[[113 101 154 113 153 155 101 110]
 [103 155 100 157 105 104 156 113]
 [102 105 150 124 154 153 103 100]
 [155 100 156  99 151 153 100 108]
 [117 156 101 135 101 101 156 154]
 [101 104 144 153 154 154 103 105]]
->
[[113 103 102 155 117 101]
 [101 155 105 100 156 104]
 [154 100 150 156 101 144]
 [113 157 124  99 135 153]
 [153 105 154 151 101 154]
 [155 104 153 153 101 154]
 [101 156 103 100 156 103]
 [110 113 100 108 154 105]]

[[129 145 125 107 104 138 144 140 121 141 131 121 140]
 [130 131 120 129 141 137 127 139 138 121 140 136 135]
 [132 118 120 131 138 143 120 143 138 125 139 126 138]
 [122 131 130 131 133 123 129 124 134 130 125 137 127]
 [128 121 136 128 128 122 123 123 120 130 123 124 122]
 [128 128 128 128 128 128 128 128 128 128 128 128 128]]
->
[[129 130 132 122 128 128]
 [145 131 118 131 121 128]
 [125 120 120 130 136 128]
 [107 129 131 131 128 128]
 [104 141 138 133 128 128]
 [138 137 143 123 122 128]
 [144 127 120 129 123 128]
 [140 139 143 124 123 128]
 [121 138 138 134 120 128]
 [141 121 125 130 130 128]
 [131 140 139 125 123 128]
 [121 136 126 137 124 128]
 [140 135 138 127 122 128]]

[[130 129 128 132 132 130]
 [107 156 128 118 118 105]
 [128 134 128 132 132 128]
 [128 132 128 130 130 127]
 [119 145 128 128 127 117]
 [125 136 128 130 129 125]
 [125 137 128 130 130 124]
 [137 120 128 133 133 137]
 [124 139 128 130 130 123]
 [137 119 128 133 133 138]
 [125 135 128 127 127 125]]
->
[[130 107 128 128 119 125 125 137 124 137 125]
 [129 156 134 132 145 136 137 120 139 119 135]
 [128 128 128 128 128 128 128 128 128 128 128]
 [132 118 132 130 128 130 130 133 130 133 127]
 [132 118 132 130 127 129 130 133 130 133 127]
 [130 105 128 127 117 125 124 137 123 138 125]]

[[142 121 125 122 114]
 [143 120 127 123 113]
 [142 128 136 112 126]
 [122 153 154 107 150]
 [143 128 135 115 126]
 [142 127 137 115 126]
 [141 128 138 119 124]]
->
[[142 143 142 122 143 142 141]
 [121 120 128 153 128 127 128]
 [125 127 136 154 135 137 138]
 [122 123 112 107 115 115 119]
 [114 113 126 150 126 126 124]]

[[109 149 115 127 133 107 126 130 114 104]
 [129 153 121 119 138 122 120 111 120 113]
 [120 149 111 123 131 126 113 103 121 108]
 [133 139 111 126 146 125 118 122 128 115]]
->
[[109 129 120 133]
 [149 153 149 139]
 [115 121 111 111]
 [127 119 123 126]
 [133 138 131 146]
 [107 122 126 125]
 [126 120 113 118]
 [130 111 103 122]
 [114 120 121 128]
 [104 113 108 115]]

[[116 144]
 [110 150]]
->
[[116 110]
 [144 150]]

[[108 107]
 [125 125]
 [104 104]
 [116 117]
 [122 122]]
->
[[108 125 104 116 122]
 [107 125 104 117 122]]

[[121 133 133 125 124 117 123 134]
 [134 128 125 144 150 130 139 127]
 [135 126 124 142 146 134 139 125]]
->
[[121 134 135]
 [133 128 126]
 [133 125 124]
 [125 144 142]
 [124 150 146]
 [117 130 134]
 [123 139 139]
 [134 127 125]]

[[131 122 140]
 [120 128 121]
 [112 136 120]
 [128 135 129]
 [118 135 123]
 [135 106 124]
 [118 135 121]
 [135 135 144]
 [128 138 127]
 [110 143 121]]
->
[[131 120 112 128 118 135 118 135 128 110]
 [122 128 136 135 135 106 135 135 138 143]
 [140 121 120 129 123 124 121 144 127 121]]
---
[[117 156]
 [109 155]
 [106 153]]
->
[[106 153]
 [109 155]
 [117 156]]

[[124 128 129]
 [134 131 138]
 [143 157 139]
 [129 132 124]
 [146 144 145]
 [133 132 133]
 [137 136 133]]
->
[[124 128 129]
 [129 132 124]
 [133 132 133]
 [134 131 138]
 [137 136 133]
 [143 157 139]
 [146 144 145]]

[[124 130 130 132 128 127 129 128 126 128 127 132 132 128 124]
 [132 126 130 129 137 123 126 124 131 136 131 125 125 125 125]
 [130 124 122 121 117 132 126 134 126 121 122 120 121 131 137]
 [149 140 130 119 114 119 125 133 127 136 135 149 113 117 115]
 [138 129 122 131 127 127 127 130 122 123 127 124 129 125 127]]
->
[[124 130 130 132 128 127 129 128 126 128 127 132 132 128 124]
 [130 124 122 121 117 132 126 134 126 121 122 120 121 131 137]
 [132 126 130 129 137 123 126 124 131 136 131 125 125 125 125]
 [138 129 122 131 127 127 127 130 122 123 127 124 129 125 127]
 [149 140 130 119 114 119 125 133 127 136 135 149 113 117 115]]

[[157 117 128 125]
 [136 132 126 138]
 [131 121 128 124]
 [152 117 132 128]]
->
[[131 121 128 124]
 [136 132 126 138]
 [152 117 132 128]
 [157 117 128 125]]

[[123 138 127 123 136 125 135 129]
 [101 125 125 149 130 139 147 124]]
->
[[101 125 125 149 130 139 147 124]
 [123 138 127 123 136 125 135 129]]

[[150 126 115 102]
 [135 141 103 111]
 [140 122 143 123]
 [109 125 145 152]]
->
[[109 125 145 152]
 [135 141 103 111]
 [140 122 143 123]
 [150 126 115 102]]

[[136 133 124 113 125 129 127 132 129 135 130 132 130 135]
 [132 132 123 117 123 115 125 129 125 134 126 130 123 132]
 [133 130 132 127 133 144 130 130 133 135 132 130 135 132]
 [122 123 133 145 133 128 130 126 129 122 128 124 127 122]
 [125 126 126 136 126 152 127 128 128 123 128 127 138 126]
 [128 127 131 143 131 129 129 127 128 132 128 126 127 127]]
->
[[122 123 133 145 133 128 130 126 129 122 128 124 127 122]
 [125 126 126 136 126 152 127 128 128 123 128 127 138 126]
 [128 127 131 143 131 129 129 127 128 132 128 126 127 127]
 [132 132 123 117 123 115 125 129 125 134 126 130 123 132]
 [133 130 132 127 133 144 130 130 133 135 132 130 135 132]
 [136 133 124 113 125 129 127 132 129 135 130 132 130 135]]

[[129 119 131]
 [124 136  99]
 [114 120 148]
 [142 135 130]
 [139 122 129]]
->
[[114 120 148]
 [124 136  99]
 [129 119 131]
 [139 122 129]
 [142 135 130]]

[[118 114 131 125 116 133 120]
 [104 126 132 132 111 132 134]
 [125 127 127 126 100 124 131]
 [132 124 142 119 125 116 134]
 [139 132 129 139 123 105 126]]
->
[[104 126 132 132 111 132 134]
 [118 114 131 125 116 133 120]
 [125 127 127 126 100 124 131]
 [132 124 142 119 125 116 134]
 [139 132 129 139 123 105 126]]
---
[[130 103 105]
 [ 99 107  99]
 [148 141 122]]
->
[105 107 148]

[[140 109 111 118 117]
 [127 131 109 136 129]
 [149 143 128 124 148]
 [117 151 132 134 106]
 [144 122 133 119 119]]
->
[117 136 128 151 144]

[[119 119]
 [104 139]
 [112 114]
 [141 128]]
->
[119 104]

[[157 127 127 129]
 [141 149 125 130]
 [114 123 138 131]]
->
[129 125 123]

[[101 102 106]
 [132 125 153]]
->
[106 125]

[[133 133 150]
 [127 125 132]]
->
[150 125]

[[150 128 123]
 [126 109 137]
 [122 138 126]
 [113 111 147]]
->
[123 109 122]

[[138 151]
 [118 155]]
->
[151 118]
---
[[138 115 132]
 [137 106 134]]
->
[[138 115]
 [137 106]]

[[127 104 109]
 [132 122 110]
 [110 129 140]
 [131 129 115]]
->
[[127 104]
 [132 122]]

[[134 122 141 139 110]
 [121 117 141 127 127]
 [130 104 107 134 114]
 [118 124 137 141 143]]
->
[[134 122]
 [121 117]]

[[142 124]
 [117 129]
 [108 100]]
->
[[142 124]
 [117 129]]

[[106 138 144]
 [111 140 110]
 [150 123 144]
 [148 129 148]
 [103 126 115]]
->
[[106 138]
 [111 140]]

[[138 132 129 132]
 [145 129 135 125]
 [156 128 140 122]]
->
[[138 132]
 [145 129]]

[[131 103  99 116]
 [107 153 112 132]]
->
[[131 103]
 [107 153]]
